Below are the code and all the weights of a small trained network. Each question names an input and a target symbol and asks about switching units off, where a switched-off unit gives its printed mean instead of its output.

import numpy as np


def w(rows, s, z=0):
    codes = np.array(rows[::2]) - 128.0
    scale = np.full(codes.shape[1], s)
    scale[-1] = z or s
    return codes * scale


def f(y):
    return np.maximum(y, 0)


def softmax(a):
    e = np.exp(a - a.max(-1, keepdims=True))
    return e / e.sum(-1, keepdims=True)


def log_softmax(a):
    a = a - a.max(-1, keepdims=True)
    return a - np.log(np.exp(a).sum(-1, keepdims=True))


def net(x, mask):
    ids = ['ΓΘΞαβδεημπτφψ'.index(c) for c in x.split()]
    T = len(ids)
    res = E[ids] + P[:T]
    u = 0
    for l in range(2):
        q, k, v = (res @ M[l].T for M in (Q, K, V))
        z = softmax(np.where(np.tri(T) > 0, q @ k.T / 2**0.5, -1e9)) @ v
        res = res + np.where(mask[u], z, O[l][:, -1]) @ O[l][:, :-1]
        u += 1
        y = f(res @ A[l][:, :-1].T + A[l][:, -1])
        res = res + np.where(mask[u : u + 16], y, B[l][:, -1]) @ B[l][:, :-1]
        u += 16
    return log_softmax(res[-1] @ U[:, :-1].T + U[:, -1])


Q, K, V, O, A, B = {}, {}, {}, {}, {}, {}
E = w([
[3,44,124],'Γ',
[114,84,209],'Θ',
[27,190,68],'Ξ',
[93,117,172],'α',
[155,177,137],'β',
[127,161,166],'δ',
[104,159,165],'ε',
[136,168,162],'η',
[177,195,133],'μ',
[203,136,227],'π',
[174,154,147],'τ',
[123,160,115],'φ',
[134,113,7],'ψ',
],0.018)
P = w([
[21,73,222],'0',
[6,125,241],'1',
[29,48,209],'2',
[44,69,203],'3',
[7,118,124],'4',
[24,94,129],'5',
[38,83,155],'6',
[4,141,151],'7',
[24,150,151],'8',
[61,75,178],'9',
[25,141,165],'10',
[74,54,156],'11',
],0.003)
Q[0] = w([
[5,165,196],'0.h0',
[69,75,120],'0.h0',
],0.013)
K[0] = w([
[99,91,136],'0.h0',
[254,181,102],'0.h0',
],0.013)
V[0] = w([
[1,126,110],'0.h0',
[123,184,118],'0.h0',
],0.01)
O[0] = w([
[137,6,119,253],'0.h0',
[113,120,66,109],'0.h0',
],0.013,0.0064)
A[0] = w([
[157,150,218,141],'0.n0',
[78,112,85,181],'0.n1',
[119,202,107,68],'0.n2',
[70,222,94,142],'0.n3',
[131,118,95,252],'0.n4',
[138,40,47,150],'0.n5',
[109,102,135,252],'0.n6',
[206,119,249,72],'0.n7',
[191,107,183,168],'0.n8',
[135,136,178,83],'0.n9',
[98,112,104,120],'0.n10',
[89,137,116,91],'0.n11',
[71,145,125,147],'0.n12',
[166,247,107,27],'0.n13',
[60,96,120,112],'0.n14',
[192,123,143,92],'0.n15',
],0.015,0.0043)
B[0] = w([
[125,106,16,152],'0.n0',
[175,87,167,183],'0.n1',
[124,92,102,138],'0.n2',
[170,163,118,158],'0.n3',
[134,119,194,170],'0.n4',
[158,246,121,249],'0.n5',
[123,179,215,188],'0.n6',
[84,168,103,184],'0.n7',
[62,135,178,178],'0.n8',
[94,108,2,138],'0.n9',
[168,92,123,159],'0.n10',
[163,237,162,142],'0.n11',
[137,132,230,151],'0.n12',
[87,220,105,139],'0.n13',
[184,117,139,183],'0.n14',
[91,89,199,145],'0.n15',
],0.0059,0.019)
Q[1] = w([
[123,180,144],'1.h0',
[198,127,1],'1.h0',
],0.0096)
K[1] = w([
[75,124,200],'1.h0',
[18,171,254],'1.h0',
],0.0046)
V[1] = w([
[253,209,160],'1.h0',
[138,52,237],'1.h0',
],0.0067)
O[1] = w([
[248,125,48,255],'1.h0',
[101,1,104,98],'1.h0',
],0.0084,0.0087)
A[1] = w([
[124,92,81,98],'1.n0',
[52,83,119,71],'1.n1',
[121,146,109,253],'1.n2',
[161,132,111,97],'1.n3',
[153,135,91,202],'1.n4',
[88,173,79,62],'1.n5',
[116,69,150,111],'1.n6',
[163,150,145,126],'1.n7',
[141,145,174,112],'1.n8',
[173,89,145,178],'1.n9',
[195,80,251,133],'1.n10',
[80,128,180,15],'1.n11',
[122,146,116,249],'1.n12',
[160,106,107,205],'1.n13',
[143,141,213,141],'1.n14',
[93,151,96,144],'1.n15',
],0.014,0.0048)
B[1] = w([
[67,172,32,139],'1.n0',
[194,107,121,135],'1.n1',
[93,92,186,168],'1.n2',
[110,126,107,164],'1.n3',
[115,136,151,181],'1.n4',
[133,106,92,149],'1.n5',
[154,58,120,143],'1.n6',
[121,95,92,196],'1.n7',
[94,126,110,175],'1.n8',
[128,202,195,190],'1.n9',
[111,119,73,254],'1.n10',
[172,116,255,135],'1.n11',
[107,37,201,169],'1.n12',
[124,160,157,175],'1.n13',
[98,113,60,204],'1.n14',
[97,126,142,142],'1.n15',
],0.0072,0.016)
U = w([
[138,126,176,117],'Γ',
[240,138,150,2],'Θ',
[147,133,119,107],'Ξ',
[89,125,113,203],'α',
[134,133,1,126],'β',
[138,117,131,100],'δ',
[109,153,119,116],'ε',
[139,101,137,91],'η',
[152,80,65,125],'μ',
[151,103,144,58],'π',
[97,165,131,74],'τ',
[127,123,154,75],'φ',
[179,138,134,218],'ψ',
],0.015,0.0083)

Each question gives the input, a string of symbols that net reads in full, and the target symbol t.
The units are the heads (2 rows each of Q, K, V and O) and the neurons (one row each of A and B). Each row of codes is followed by its name. A weight is (code - 128) times the scale printed after its matrix; where a second scale follows, it is the last column's (O, A, B and U).
mask holds one flag per unit, layer by layer, with each layer's heads first. A switched-off unit (its flag False) gives its mean, the last column of its rows in O or B, instead of its output. The means were averaged over made-up inputs and are rounded, as every weight is.
A unit's drop is (log p(t) with every unit on - log p(t) with that unit switched off) / (log p(t) with every unit on - log p(t) with every unit switched off).
The circuit of an input: a set's keep is (log p(t) with only the set's units on - log p(t) with every unit switched off) / (log p(t) with every unit on - log p(t) with every unit switched off). Starting from the 12 units with the biggest drops (on a tie, the unit counted first), units are removed one at a time, each time the one whose removal leaves the highest keep (on an exact tie, the one counted first), for as long as the keep stays at least 0.8.
circuit, biggest first: the units of the circuit, biggest drop first
unit that matters most: the unit with the biggest drop
top k neurons: the k neurons with the biggest drops, biggest first
top k neurons in layer l: the k neurons of layer l with the biggest drops, biggest first
drop of u: that unit's drop, to one decimal
input π π φ, target τ: circuit, biggest first -> (0.h0, 0.n13)
input Γ Θ δ η ψ μ ψ τ ψ Γ τ Γ, target β: top 2 neurons -> (1.n10, 1.n14)
input Γ η Γ δ, target μ: circuit, biggest first -> (0.h0, 1.n10)
input π τ τ η, target τ: circuit, biggest first -> (0.h0, 0.n13)
input μ Γ Ξ ψ η, target β: top 3 neurons -> (1.n10, 1.n14, 0.n6)
input η π δ, target α: circuit, biggest first -> (0.n5, 1.h0, 0.n1)
input Γ Γ Ξ, target μ: unit that matters most -> 1.n10
input φ ψ Γ τ ψ Γ φ ε Γ ψ β, target β: top 4 neurons -> (1.n10, 1.n14, 0.n5, 0.n6)
input Γ ψ ψ μ τ β τ π Γ ψ β, target β: circuit, biggest first -> (0.h0, 1.n10, 1.n12)
input Γ ε η Γ ψ Γ τ η, target β: top 3 neurons -> (0.n5, 1.n10, 1.n14)
input Γ π τ δ, target μ: circuit, biggest first -> (0.h0, 1.h0)
input η ψ ψ ψ Γ Γ η δ, target β: top 2 neurons -> (1.n10, 0.n5)
input μ φ δ ψ ψ ε ψ, target ψ: circuit, biggest first -> (1.n10, 1.n14)
input Γ Γ φ α ψ Γ δ, target β: top 4 neurons -> (0.n5, 1.n10, 1.n14, 0.n6)
input μ Γ ψ τ τ, target β: top 3 neurons in layer 1 -> (1.n14, 1.n10, 1.n7)
input Γ ψ Γ, target β: top 3 neurons in layer 0 -> (0.n5, 0.n6, 0.n12)
input π φ π η π τ Θ, target α: top 2 neurons in layer 1 -> (1.n9, 1.n5)
input Γ Γ η μ β, target μ: top 3 neurons -> (1.n10, 1.n6, 0.n8)
input α τ Γ ψ ε Θ δ Γ τ τ Γ μ, target β: top 2 neurons -> (1.n10, 1.n14)
input π τ β, target τ: top neuron -> (0.n13)
input τ ψ Γ τ, target β: top 3 neurons -> (1.n14, 1.n10, 0.n6)
input Γ φ φ π, target μ: top neuron in layer 0 -> (0.n0)
input τ ψ ψ ψ, target Θ: top 2 neurons in layer 1 -> (1.n10, 1.n14)
input π τ τ, target τ: drop of 1.n12 -> 0.1
